Here is a tiny trained network, its code and every weight. The questions are about switching its units off for an input and a class, where a switched-off unit gives its printed mean instead of its output.

import numpy as np


def w(rows, s, z=0):
    codes = np.array(rows[::2]) - 128.0
    scale = np.full(codes.shape[1], s)
    scale[-1] = z or s
    return codes * scale


def norm(h):
    return h / np.sqrt((h * h).mean(-1, keepdims=True) + 1e-5)


def f(y):
    return np.maximum(y, 0)


def log_softmax(a):
    a = a - a.max(-1, keepdims=True)
    return a - np.log(np.exp(a).sum(-1, keepdims=True))


def net(x, mask):
    res = np.array(x, float).reshape(1, 7) / 4 @ E
    u = 0
    for l in range(2):
        y = f(norm(res) @ A[l][:, :-1].T + A[l][:, -1])
        res = res + np.where(mask[u : u + 15], y, B[l][:, -1]) @ B[l][:, :-1]
        u += 15
    return log_softmax(norm(res)[-1] @ U[:, :-1].T + U[:, -1])


A, B = {}, {}
E = w([
[90,129,149,128,160,105,110,181,129,96],'x0',
[110,77,179,181,116,182,124,165,83,132],'x1',
[36,183,212,60,119,107,226,165,101,145],'x2',
[161,92,171,26,80,62,105,111,134,142],'x3',
[4,86,126,147,146,68,100,111,86,99],'x4',
[111,105,170,84,170,103,76,217,107,178],'x5',
[148,177,129,119,162,99,108,221,102,123],'x6',
],0.0036)
A[0] = w([
[173,84,104,58,116,175,130,61,113,126,55],'0.n0',
[66,93,237,118,152,92,123,148,91,155,92],'0.n1',
[123,145,35,247,133,144,132,36,80,78,162],'0.n2',
[179,94,137,138,143,169,179,87,138,117,102],'0.n3',
[139,170,171,97,84,198,191,114,104,122,29],'0.n4',
[149,105,95,64,81,62,83,75,113,125,83],'0.n5',
[144,107,85,159,78,123,154,2,87,87,28],'0.n6',
[110,97,129,166,166,80,114,146,67,171,83],'0.n7',
[123,195,119,83,186,54,106,182,121,107,206],'0.n8',
[135,73,156,191,128,179,107,148,78,139,209],'0.n9',
[127,82,144,137,139,65,152,114,110,111,155],'0.n10',
[61,79,207,153,152,124,108,125,129,119,40],'0.n11',
[124,86,93,173,89,140,105,97,123,150,68],'0.n12',
[147,135,82,101,173,61,105,143,149,18,3],'0.n13',
[129,94,85,208,124,152,143,89,124,96,118],'0.n14',
],0.0057,0.0022)
B[0] = w([
[142,103,94,227,86,48,155,163,33,116,177],'0.n0',
[91,179,215,228,28,147,119,119,188,118,203],'0.n1',
[35,162,122,219,6,99,168,254,208,165,254],'0.n2',
[119,198,100,211,74,161,207,54,79,134,174],'0.n3',
[183,113,40,126,159,148,48,148,84,52,175],'0.n4',
[157,103,134,181,183,25,49,30,65,223,194],'0.n5',
[141,110,177,93,132,117,194,179,171,225,214],'0.n6',
[91,156,127,64,141,174,143,172,124,114,169],'0.n7',
[92,176,192,126,160,95,188,164,83,37,229],'0.n8',
[120,90,130,34,174,135,110,30,237,160,201],'0.n9',
[153,175,170,160,174,140,151,35,157,105,167],'0.n10',
[100,142,163,64,174,148,181,149,122,169,170],'0.n11',
[89,94,37,94,116,138,96,225,157,89,171],'0.n12',
[168,219,224,167,135,115,42,86,131,85,172],'0.n13',
[136,172,68,152,70,88,102,205,151,95,197],'0.n14',
],0.0038,0.0055)
A[1] = w([
[191,178,92,172,138,164,94,105,88,115,68],'1.n0',
[183,155,119,51,130,161,144,119,42,72,91],'1.n1',
[125,174,47,143,101,173,72,148,201,102,21],'1.n2',
[126,119,124,136,142,102,68,168,153,172,145],'1.n3',
[204,147,123,113,209,133,161,154,76,125,117],'1.n4',
[127,176,151,71,171,83,154,154,83,144,109],'1.n5',
[91,144,127,179,132,109,163,145,179,109,240],'1.n6',
[32,110,130,107,119,98,127,187,123,106,85],'1.n7',
[79,65,138,161,192,103,34,131,89,152,58],'1.n8',
[189,153,167,145,102,118,102,103,101,120,245],'1.n9',
[138,139,146,86,91,3,150,56,102,167,108],'1.n10',
[82,111,168,181,38,176,114,66,124,156,27],'1.n11',
[141,150,93,156,175,117,59,175,160,58,218],'1.n12',
[116,199,166,104,218,50,129,204,94,97,158],'1.n13',
[95,106,200,70,162,206,88,77,108,92,112],'1.n14',
],0.0066,0.0013)
B[1] = w([
[64,193,108,85,104,148,201,80,104,115,162],'1.n0',
[163,63,58,92,130,162,106,138,141,114,157],'1.n1',
[69,94,225,131,100,134,76,178,77,75,190],'1.n2',
[169,75,92,118,152,200,140,106,105,134,174],'1.n3',
[193,84,81,52,153,150,206,108,132,96,163],'1.n4',
[149,97,102,172,141,107,58,129,179,113,192],'1.n5',
[193,111,128,97,67,153,115,172,119,152,232],'1.n6',
[179,169,84,174,31,167,178,119,89,135,201],'1.n7',
[162,157,111,120,89,165,255,177,154,152,167],'1.n8',
[11,138,114,112,158,141,143,86,64,160,183],'1.n9',
[133,105,129,198,173,115,72,117,81,120,215],'1.n10',
[142,171,149,97,188,104,123,164,182,125,189],'1.n11',
[107,91,158,90,167,103,61,70,110,88,191],'1.n12',
[110,175,113,148,112,72,169,144,229,102,254],'1.n13',
[140,79,134,80,188,204,146,117,101,218,161],'1.n14',
],0.0058,0.0068)
U = w([
[87,166,195,170,190,39,74,62,107,126,130],'0',
[142,145,63,69,140,182,155,63,43,108,123],'1',
[176,137,68,60,206,87,149,141,192,61,122],'2',
[125,93,181,65,183,193,155,125,132,207,128],'3',
[90,176,89,69,146,123,65,146,115,177,3],'4',
[110,73,142,128,114,169,3,169,111,86,118],'5',
[173,77,64,182,115,91,106,90,84,192,133],'6',
[86,196,153,176,35,129,167,202,193,120,145],'7',
],0.014,0.02)

Each question gives the input, the list of numbers given to net, and the class t.
The units are the neurons (one row each of A and B). Each row of codes is followed by its name. A weight is (code - 128) times the scale printed after its matrix; where a second scale follows, it is the last column's (A, B and U).
mask holds one flag per neuron, layer by layer. A switched-off neuron (its flag False) gives its mean, the last column of its row in B, instead of its output. The means were averaged over made-up inputs and are rounded, as every weight is.
A unit's drop is (log p(t) with every unit on - log p(t) with that unit switched off) / (log p(t) with every unit on - log p(t) with every unit switched off).
The circuit of an input: a set's keep is (log p(t) with only the set's units on - log p(t) with every unit switched off) / (log p(t) with every unit on - log p(t) with every unit switched off). Starting from the 12 units with the biggest drops (on a tie, the unit counted first), units are removed one at a time, each time the one whose removal leaves the highest keep (on an exact tie, the one counted first), for as long as the keep stays at least 0.8.
units of the circuit, in order: the units of the circuit, biggest drop first
unit that matters most: the unit with the biggest drop
top k neurons: the k neurons with the biggest drops, biggest first
k most important neurons of layer l: the k neurons of layer l with the biggest drops, biggest first
input [3,-1,-2,7,2,2,-6], class 6: top 3 neurons	[0.n5 1.n8 0.n8]
input [-8,-4,5,8,-7,-5,-4], class 6: unit that matters most	1.n10
input [4,0,4,-5,-5,0,7], class 2: units of the circuit, in order	[0.n2 1.n4]
input [-3,5,0,-6,-7,1,5], class 1: top 2 neurons	[0.n2 1.n0]
input [-7,3,-1,7,4,-6,-7], class 6: top 2 neurons	[0.n5 1.n13]
input [4,2,-4,3,3,0,-5], class 6: top 3 neurons	[0.n5 1.n13 1.n3]
input [1,4,0,5,-4,4,2], class 3: units of the circuit, in order	[0.n2 0.n14]
input [4,5,4,-1,8,4,-8], class 3: 2 most important neurons of layer 1	[1.n14 1.n13]
input [-7,-1,6,6,-5,3,2], class 2: units of the circuit, in order	[0.n2 0.n4 1.n1]
input [7,-3,1,3,6,-2,0], class 0: top 2 neurons	[0.n2 0.n13]
input [-7,-1,7,0,3,3,-6], class 3: 3 most important neurons of layer 0	[0.n2 0.n14 0.n5]
input [-5,5,4,-3,3,4,1], class 3: 3 most important neurons of layer 0	[0.n2 0.n9 0.n14]
input [-8,-4,-7,1,-4,-8,1], class 7: top 2 neurons	[0.n2 1.n2]
input [-7,-5,2,1,5,-6,2], class 6: 2 most important neurons of layer 1	[1.n10 1.n13]
input [-3,4,-1,6,-5,-3,-3], class 6: unit that matters most	0.n0
input [6,-8,-2,4,4,3,6], class 0: top 2 neurons	[0.n13 0.n5]
input [-1,-8,-1,4,-5,-5,6], class 0: top 2 neurons	[0.n5 1.n10]
input [6,7,5,0,3,-5,-2], class 3: top 2 neurons	[1.n14 0.n2]
input [-4,0,1,1,8,4,-5], class 3: top 2 neurons	[0.n2 1.n14]
input [-5,-3,-7,6,8,-1,7], class 0: unit that matters most	0.n13
input [-2,5,6,-6,-3,-1,2], class 3: top 2 neurons	[0.n2 0.n9]
input [-4,-5,-5,-2,7,4,-1], class 7: 2 most important neurons of layer 1	[1.n8 1.n7]
input [-6,-6,2,5,-5,-3,6], class 2: 3 most important neurons of layer 0	[0.n1 0.n8 0.n2]
input [0,3,4,-1,-6,3,6], class 2: top 3 neurons	[0.n2 1.n4 0.n4]
input [1,1,0,-5,-6,4,-3], class 1: 2 most important neurons of layer 0	[0.n2 0.n1]
